In the rows, 128 means zero.
Here are made-up objects, facts about them, and rows of numbers that follow some of those facts. Name the object behind each unnamed row.

There are 4 kinds of fact about the objects: Λ, κ, δ, Φ.
Λ(gigis, 234); Λ(maskinu, 280); Λ(matuklel, 280); Λ(sodretim, 418); Λ(tradizur, 234)
Λ(nazu, 133); Λ(zuva, 133); Λ(grenekle, 133); Λ(traso, 418); Λ(klatel, 280)
Λ(lunul, 280); Λ(fufak, 418); Λ(gremuk, 133); Λ(trutro, 133); Λ(tradis, 133)
Λ(katur, 133); Λ(bezol, 280); Λ(grigri, 280); Λ(lebatu, 133); Λ(platatel, 418)
Λ(funon, 418); Λ(sketum, 280); Λ(flupal, 418); Λ(taklum, 418); Λ(klasta, 133)
Λ(grigrak, 418); Λ(ribra, 133); Λ(tibrin, 234); Λ(fikin, 234); Λ(brosketus, 234)
Λ(fostem, 234); Λ(skoser, 133); Λ(drotaplu, 133); Λ(trutun, 280); Λ(bebus, 280)
Λ(drisa, 418); Λ(datas, 280); Λ(lakal, 234); Λ(brizona, 234); Λ(fanetrar, 418)
Λ(kilem, 280); Λ(brudros, 280); Λ(vagral, 280); Λ(kozu, 133); Λ(pizil, 234)
Λ(grova, 133); Λ(fleflazan, 280); Λ(totas, 133); Λ(resogron, 234); Λ(flasko, 234)
Λ(bagam, 280); Λ(ratrak, 234); Λ(nefa, 234); Λ(truflin, 133); Λ(zorin, 133)
Λ(klobrom, 133); Λ(bradem, 234); Λ(ploflek, 133); Λ(flofek, 234); Λ(grubon, 280)
Λ(debi, 133); Λ(dalin, 418); Λ(viren, 133); Λ(litun, 418); Λ(setos, 234)
Λ(stelin, 280); Λ(gemodrum, 234); Λ(temok, 234); Λ(skoram, 133); Λ(zegra, 418)
Λ(tibepe, 133); Λ(zase, 234); Λ(trukan, 234); Λ(flebu, 133); Λ(zipla, 133)
κ(gigis, zuva); κ(maskinu, datas); κ(matuklel, taklum); κ(sodretim, taklum); κ(tradizur, totas)
κ(nazu, datas); κ(zuva, tradis); κ(grenekle, datas); κ(traso, bradem); κ(klatel, taklum)
κ(fufak, klasta); κ(gremuk, zuva); κ(trutro, zuva); κ(tradis, lunul); κ(katur, dalin)
κ(bezol, dalin); κ(grigri, klobrom); κ(lebatu, taklum); κ(platatel, klobrom); κ(funon, klobrom)
κ(sketum, taklum); κ(flupal, totas); κ(klasta, datas); κ(grigrak, lunul); κ(ribra, sodretim)
κ(tibrin, zuva); κ(fikin, sodretim); κ(brosketus, klobrom); κ(fostem, sodretim); κ(skoser, totas)
κ(drotaplu, flasko); κ(trutun, zuva); κ(bebus, klobrom); κ(drisa, zuva); κ(lakal, taklum)
κ(brizona, klobrom); κ(fanetrar, klasta); κ(kilem, klasta); κ(brudros, klasta); κ(vagral, flasko)
κ(kozu, klobrom); κ(pizil, zuva); κ(grova, datas); κ(fleflazan, dalin); κ(totas, datas)
κ(resogron, dalin); κ(flasko, lunul); κ(bagam, sodretim); κ(ratrak, flasko); κ(nefa, totas)
κ(truflin, totas); κ(zorin, datas); κ(klobrom, taklum); κ(bradem, dalin); κ(ploflek, totas)
κ(flofek, klasta); κ(grubon, totas); κ(debi, klobrom); κ(viren, tradis); κ(litun, taklum)
κ(setos, dalin); κ(stelin, klasta); κ(gemodrum, datas); κ(temok, klasta); κ(skoram, dalin)
κ(zegra, klobrom); κ(tibepe, dalin); κ(zase, flasko); κ(trukan, dalin); κ(flebu, zuva)
κ(zipla, taklum); δ(gigis, a); δ(maskinu, a); δ(matuklel, b); δ(sodretim, b)
δ(tradizur, a); δ(nazu, a); δ(zuva, b); δ(grenekle, a); δ(traso, a)
δ(klatel, a); δ(lunul, b); δ(fufak, a); δ(gremuk, b); δ(trutro, b)
δ(tradis, b); δ(katur, b); δ(bezol, b); δ(grigri, b); δ(lebatu, b)
δ(platatel, a); δ(funon, a); δ(sketum, b); δ(flupal, a); δ(taklum, b)
δ(klasta, b); δ(grigrak, a); δ(ribra, a); δ(tibrin, b); δ(fikin, a)
δ(brosketus, a); δ(fostem, a); δ(skoser, a); δ(drotaplu, a); δ(trutun, b)
δ(bebus, b); δ(drisa, b); δ(datas, a); δ(lakal, a); δ(brizona, a)
δ(fanetrar, a); δ(kilem, a); δ(brudros, b); δ(vagral, b); δ(kozu, a)
δ(pizil, b); δ(grova, a); δ(fleflazan, b); δ(totas, b); δ(resogron, a)
δ(flasko, b); δ(bagam, a); δ(ratrak, b); δ(nefa, b); δ(truflin, a)
δ(zorin, a); δ(klobrom, b); δ(bradem, b); δ(ploflek, a); δ(flofek, a)
δ(grubon, a); δ(debi, a); δ(dalin, a); δ(viren, b); δ(litun, b)
δ(setos, b); δ(stelin, a); δ(gemodrum, a); δ(temok, a); δ(skoram, b)
δ(zegra, a); δ(tibepe, b); δ(zase, b); δ(trukan, a); δ(flebu, b)
δ(zipla, b); Φ(gigis, pizil); Φ(maskinu, nazu); Φ(matuklel, sodretim); Φ(sodretim, zipla)
Φ(nazu, gemodrum); Φ(zuva, viren); Φ(grenekle, totas); Φ(klatel, sketum); Φ(fufak, flofek)
Φ(gremuk, trutun); Φ(trutro, gigis); Φ(tradis, grigrak); Φ(katur, setos); Φ(bezol, trukan)
Φ(grigri, debi); Φ(lebatu, lakal); Φ(platatel, zegra); Φ(funon, platatel); Φ(sketum, klobrom)
Φ(flupal, skoser); Φ(klasta, zorin); Φ(grigrak, flasko); Φ(ribra, bagam); Φ(fikin, ribra)
Φ(brosketus, grigri); Φ(fostem, fikin); Φ(skoser, tradizur); Φ(drotaplu, ratrak); Φ(trutun, trutro)
Φ(bebus, kozu); Φ(drisa, tibrin); Φ(lakal, matuklel); Φ(brizona, bebus); Φ(kilem, fanetrar)
Φ(brudros, temok); Φ(vagral, drotaplu); Φ(kozu, funon); Φ(pizil, flebu); Φ(grova, maskinu)
Φ(fleflazan, skoram); Φ(ratrak, zase); Φ(nefa, truflin); Φ(truflin, grubon); Φ(zorin, grenekle)
Φ(klobrom, lebatu); Φ(bradem, bezol); Φ(ploflek, nefa); Φ(flofek, stelin); Φ(grubon, flupal)
Φ(setos, fleflazan); Φ(stelin, kilem); Φ(gemodrum, klasta); Φ(temok, fufak); Φ(skoram, tibepe)
Φ(zegra, brosketus); Φ(tibepe, resogron); Φ(trukan, katur); Φ(flebu, drisa); Φ(zipla, litun)

Some objects and their rows:
ribra: [ 89 157 131 111 124 151 109 136  91 126 153 150 102]
brizona: [102 208 117 108  76 104 115 135  74 169 133 143 114]
grigri: [176  77 104 213 149 116 110  95 125 131 126  85 183]
fostem: [109 199 125 104  76 107 121 140  77 162 131 139 109]
setos: [133  64 136 132 126 155 127 101 139  95 142 143 135]
trutro: [113 106 135  66 111 103 107 119 125  96 101 144 109]
zorin: [111 106  97 173 158 164 133 140 153 120 160 105  92]
sketum: [135 153 156  95  93 103 120 114 105 148  98 160 167]
bebus: [133 153 152 101  95 102 108 107  92 147  99 169 168]
zipla: [152  60  73 210 134 112 109  80 149 117 130  90 141]
grova: [ 99 200 115  97  72 114 140 147 121 175 123 142  90]
flupal: [136 148 154 146 190 174 150 167 156 128 140 131 144]
brudros: [146 178 148  94  76  91 137 123 137 167  78 174 154]
grenekle: [131 102  84 191 155 148 136 131 156 133 155  79 101]
skoser: [121 108  94 169 161 164 126 141 163 128 161 118  89]
bezol: [134 138 169  93  80 105 147 104 116 142 111 164 160]
zuva: [116 152 119  63  62  56 121 111 123 131  86 139 110]
platatel: [124 134 166 151 192 164 119 149 107 124 144 117 162]
sodretim: [173  90 139 198 172 124 127 101 134 124 110  93 196]
zase: [125  84 136  91 130 129 115 117 133  83 135 153 122]
resogron: [149  94  74 210 135 137 147 117 139 130 180  44 114]
traso: [134 155 172 140 146 141 171 147 119 144 132 104 153]
debi: [135 110  58 225 154 128 115 118 111 138 161  54 117]
taklum: [146 126 162 133 137 116 130 120 126 123  94 144 186]
dalin: [134 149 170 138 151 147 167 149 120 140 139 104 151]
flasko: [129 103 138  79 102 118 117 122 131 110 116 165 119]
totas: [155  59  67 203 132 120 123  93 175 128 118  97 132]

Which object is each row?
Some rows may be objects named above.
[173  76  99 212 155 113 107  97 133 122 123  84 180] -> grigri
[142  64 123 100 155 117 105 124 143  76 126 126 123] -> pizil
[132 142 139  88  38  90 140 101 112 153 109 156 129] -> bradem
[116 117 110 138 162 162 115 143 112 109 165 118 108] -> lakal
[138 109  82 198 167 148 104 130 111 129 168  77 124] -> brosketus
[134  66 135 122 120 149 134 101 149  96 139 146 124] -> setos
[115 148 158 121 173 162 119 151 100 119 151 129 143] -> bagam
[113 102 139  72 111  96 104 118 137  93 110 150 112] -> trutro
[135  56 104 132 152 106 108 105 153  85 125 102 110] -> flebu
[126 152 139  92  43  90 143 102 110 157 110 159 124] -> bradem
[122 139 160 149 196 168 120 150 107 121 139 117 165] -> platatel
[142 148 157  55  98  77 122 137 120 114  81 140 148] -> trutun
[100 187 128 106  92 126 118 140  82 150 144 139 110] -> fikin
[120  76 119 135 138 146 114 107 156 106 126 167 112] -> klasta
[161 126 121 202 191 153 154 143 167 148 133  75 156] -> fanetrar
[157 128 121 193 195 151 160 152 166 141 133  78 154] -> fanetrar
[136 130 152 180 197 159 123 148 111 122 148  85 162] -> zegra
[158  82 126 166 161 132 114 110 135 109 128 122 169] -> matuklel
[156  54  65 205 133 123 128  94 177 127 126 106 125] -> totas
[123 199 148  93 115 127 146 159 119 164 118 141 131] -> maskinu
[136  68 116 104 149 114 102 130 142  72 128 123 116] -> pizil
[156 107 149 112 130 109 128 115 133 123 114 136 161] -> lunul
[178  78 133 153 176  93 132 120 159  97  98  68 171] -> drisa
[ 93 173 134  88  89 110 137 147 112 138 135 122  92] -> drotaplu
[103 117 134 104 103 122  93 105 106 116 121 179 123] -> klobrom
[ 99 145 148  93 110 153 141 144 108 128 155 144 100] -> trukan
[131 114  82 203 169 145 114 128 113 131 159  78 118] -> brosketus
[114 184 116 100  96 131 138 152 132 164 133 157  88] -> temok
[133 144 121  94  76 111 125 114 140 151 100 190 127] -> nefa
[105  90 134 115 121 142  99 101 119  94 124 171 122] -> lebatu
[122 198 179  95 122 110 156 157 109 150 109 116 143] -> grigrak
[150  51  88 202 116 114 135  77 153 122 145  85 131] -> tibepe
[149 122 119 167 180 163 147 159 158 134 140 104 134] -> kilem
[ 96  92 132 116 126 142 103  98 113 100 125 169 124] -> lebatu
[114 160 173 129 187 160 121 155  99 116 138 131 154] -> funon
[180  87 115 214 160 110 134  97 145 134 104  70 195] -> litun
[137 157 136 137 148 148 147 158 134 142 137 125 134] -> datas
[162  70 148 156 151 138 145 107 150 115 138 116 163] -> fleflazan
[111 123 125  74 153 130 117 158 131  95 147 107  88] -> gigis
[114 118 123 136 156 167 114 146 109 116 168 125 109] -> lakal
[152  58  71 203 137 123 128  92 177 128 120 103 122] -> totas
[128 146 154 112 170 171 138 164 145 130 137 150 120] -> grubon
[135 133 140 138 178 171 135 166 150 129 150 136 128] -> stelin
[118 130 133  71  72  81 117 108 125 122  92 146 112] -> viren
[113 150 157 121 165 167 115 155 102 119 147 131 133] -> bagam
[122 210 151  98  99 104 141 150  80 172 122 128 141] -> klatel
[109  79 153 110 108 148 129 100 136 100 136 168 115] -> katur
[138 144 173  87  78 106 144 108 113 141 106 164 159] -> bezol
[139 130 154 187 201 158 125 145 111 126 141  88 165] -> zegra
[140  56  96 187 128 128 125  79 151 118 146 100 131] -> skoram
[125 180 169 107 149 151 151 168 137 146 114 158 142] -> fufak
[138 164 157  80  76  75 137 120 119 149  81 143 154] -> vagral
[169  62  76 167 144  84 116 108 159  97 124  57 130] -> tibrin
[132  59 101 132 151 104 101 110 159  80 118  99 111] -> flebu

The same objects again, as new rows of numbers:
Known rows:
tradis: [170 139 128 171 147 128 131 151 123  76  70 150  81 113 119 112 149  51
 136  64 125]
grigrak: [197 139  97 135 111 111 121 139 110  93 113 103  64 112 125 128 140  87
 141  99 144]
trukan: [169 138  87 117 108 118 106 155  98 115 101 106 102 128 119 112 139 110
 135  99 162]
flebu: [153 140 113 161 201 139 150 182 108  90 126 106  73 133 150 115 130  77
 144 107 188]
drisa: [161 132 123 166 179 134 158 180 102 106 123  89  64 135 151 124 151  92
 146 110 203]
maskinu: [184 130 101 126 108 101 142 120 104 110 104 113  80 129 100 126 166 128
 152 109 155]
datas: [175 143 131 147 124  77 140 149  99 100 109 138  90 141 134 121 159 121
 174 118 147]
bagam: [182 133  95 119 121  95 143 150 107 113 105 118  96 139 127 107 165 115
 159 127 191]
sodretim: [147 136 118 193 170 114 163 189  99 101 128 116  86 112 152 131 159  90
 158  93 204]
fostem: [165 152  86 141 105 120 107 132 107 119  99 122  74 124  96  85 142  98
 146  99 144]
fikin: [167 148  78 133 106 123 113 132 109  92 110 118  84 123 107 118 125 102
 142 110 128]
stelin: [185 136 109 123 145  91 156 163 111 104 136 116  81 156 139  99 147 125
 166 138 171]
traso: [183 152 103 138 118  96 112 164 106 132 115  97  73 150 137 127 153  95
 140 109 167]
platatel: [178 141  88 138 130  96 123 173 107 129 131  99  77 127 144 101 147  84
 157 121 191]
lebatu: [153 125  99 157 170 119 131 177 108  80 101 143 114 111 149 102 157  71
 142  77 182]
resogron: [154 171 101 158 110 130 100 185  96 145 117  97  76 174 147 134 147 128
 151 110 174]
debi: [162 163  91 170 106 126 108 186 103 148 125  99  82 164 159 134 133 115
 170 125 192]
nefa: [154 136  99 140 193 143 128 136 107  76 105 123  83 123 105 124 150  94
 135  72 136]
brosketus: [140 160  88 160 131 114 116 162  93 133 125  91  83 152 149 114 129 110
 151 136 183]
trutro: [166 118 108 143 168 139 121 158 116  77  97 112  93 130 137 120 143  75
 121  84 161]
zase: [153 130 103 138 173 145 128 182 108  91 103 126 101 136 129 103 145  89
 132  85 182]
ratrak: [152 126  94 135 171 148 133 158 113  59 103 128 102 128 124 122 144  87
 129  85 157]
kozu: [178 127  79 133 108 114 101 147 101 121 115 106  92 110 117 110 129  93
 138 102 168]
brizona: [169 156  78 144 107 124 110 133 110 126 102 132  82 119  86  90 142  97
 141  93 140]
skoser: [163 153 108 136 151 113 108 169  88 136 127  99  62 134 138 108 131 102
 159 123 183]
fufak: [190 113  97 131 106 104 110 153  99 118 132 105  85 127 130 118 152  99
 137 100 166]
klatel: [187 154  93 141 116  99 146 122 131 122 100 125  77 141  98 112 165 104
 151 111 140]

Name these rows:
Some rows may be objects named above.
[168 114 114 141 161 126 172 131 124  73  90 115  84 128  99 127 180  95
 127  92 161] -> trutun
[185 128 102 127 114 102 138 127 102  94 106 109  72 127  95 116 164 125
 150 114 148] -> maskinu
[163 133 102 137 103 116 103 129 103 106 116 121  88 142 110 110 133  98
 132  96 127] -> temok
[186 137 102 119 142  89 155 167 109 107 131 118  84 155 139 101 157 124
 162 134 172] -> stelin
[142 154 114 166 143 130 143 161 112  84  75 158  92 114  92 102 165  90
 121  55 121] -> bradem
[180 140 126 145 121  75 146 150 105  94 109 136  90 143 132 122 167 125
 169 115 142] -> datas
[139 150 111 168 172 159 147 190 109  99 120 110  78 159 148 134 138 111
 158  95 183] -> tibrin
[174 111 112 141 149 129 173 129 117  78  91 122  77 125 101 128 178  93
 129 101 151] -> trutun
[149 138  97 180 168 135 143 187 113 124 134  95  73 151 159 142 181 104
 167  88 196] -> litun
[136 146 106 162 184 139 144 201  97 108 116  88  73 142 154 125 156  92
 133  97 174] -> skoram
[166 127 100 136 189 135 125 186 119  90 109 114  94 135 139 113 147  82
 124  74 171] -> katur
[163 155  86 125 139 113 127 163 101 124 124 108  94 139 145 103 118 103
 154 122 171] -> lakal
[188 131 106 131 118  97 139 127 104 107 110 117  77 133 102 121 165 125
 147 114 149] -> maskinu
[152 137  95 177 158 112 150 167 116  78 113 134  96 111 145 124 168  69
 152  73 166] -> taklum
[188 142 110 132 149  91 111 158  99 119 123 108  72 144 152 107 141  89
 153 112 185] -> flupal
[175 136 117 154 166 117 163 127 141  81  86 132  78 139  95 119 186  94
 123  89 131] -> vagral
[177 142 124 141 140  91 151 155 101 118 132 100  80 162 143 106 146 127
 156 141 173] -> kilem
[170 146  86 116 118 128 112 161 104 106 109 123  92 146 136 104 120  95
 158 113 160] -> gigis
[148 135 106 142 192 145 148 178 112  75 108 121  86 141 139 101 130  81
 143 106 181] -> pizil
[138 144 125 177 185 130 123 192  82 107 113 131  80 141 159 136 157  93
 187  74 179] -> totas
[170 147  93 150 131  92 133 168 102 124 136  84  67 136 157 110 145  88
 161 131 180] -> zegra
[152 120 125 163 182 119 134 190 101  68 140 145  91 129 159  96 136  85
 141  80 151] -> klasta
[146 153 111 158 145 129 135 163 115  88  73 152  96 109  94 100 163  89
 123  55 134] -> bradem
[167 115 103 153 159 143 137 148 112  87 101 119  83 116 112 123 147  72
 117  79 158] -> viren
[183 119 115 153 168 116 168 134 129  98 101 139  76 139  84 102 195  99
 135  86 142] -> brudros
[149 138 126 146 198 112 181 175 107 101 112  98  81 137 130 118 177 106
 132 112 194] -> fleflazan
[188 127 102 124 115  98 141 124 107 109 104 116  77 130  98 117 168 124
 153 114 150] -> maskinu
[151 144 110 177 187 125 171 173 118 114 121 100  87 166 141 147 185 120
 157 114 199] -> grigri
[148 134 110 153 202 109 185 170 109  88 124  96  83 145 141 115 179  90
 146 120 179] -> matuklel
[158 132 123 154 157 115 181 163 107  76  88 141  93 129 132 123 178  98
 157  99 176] -> lunul

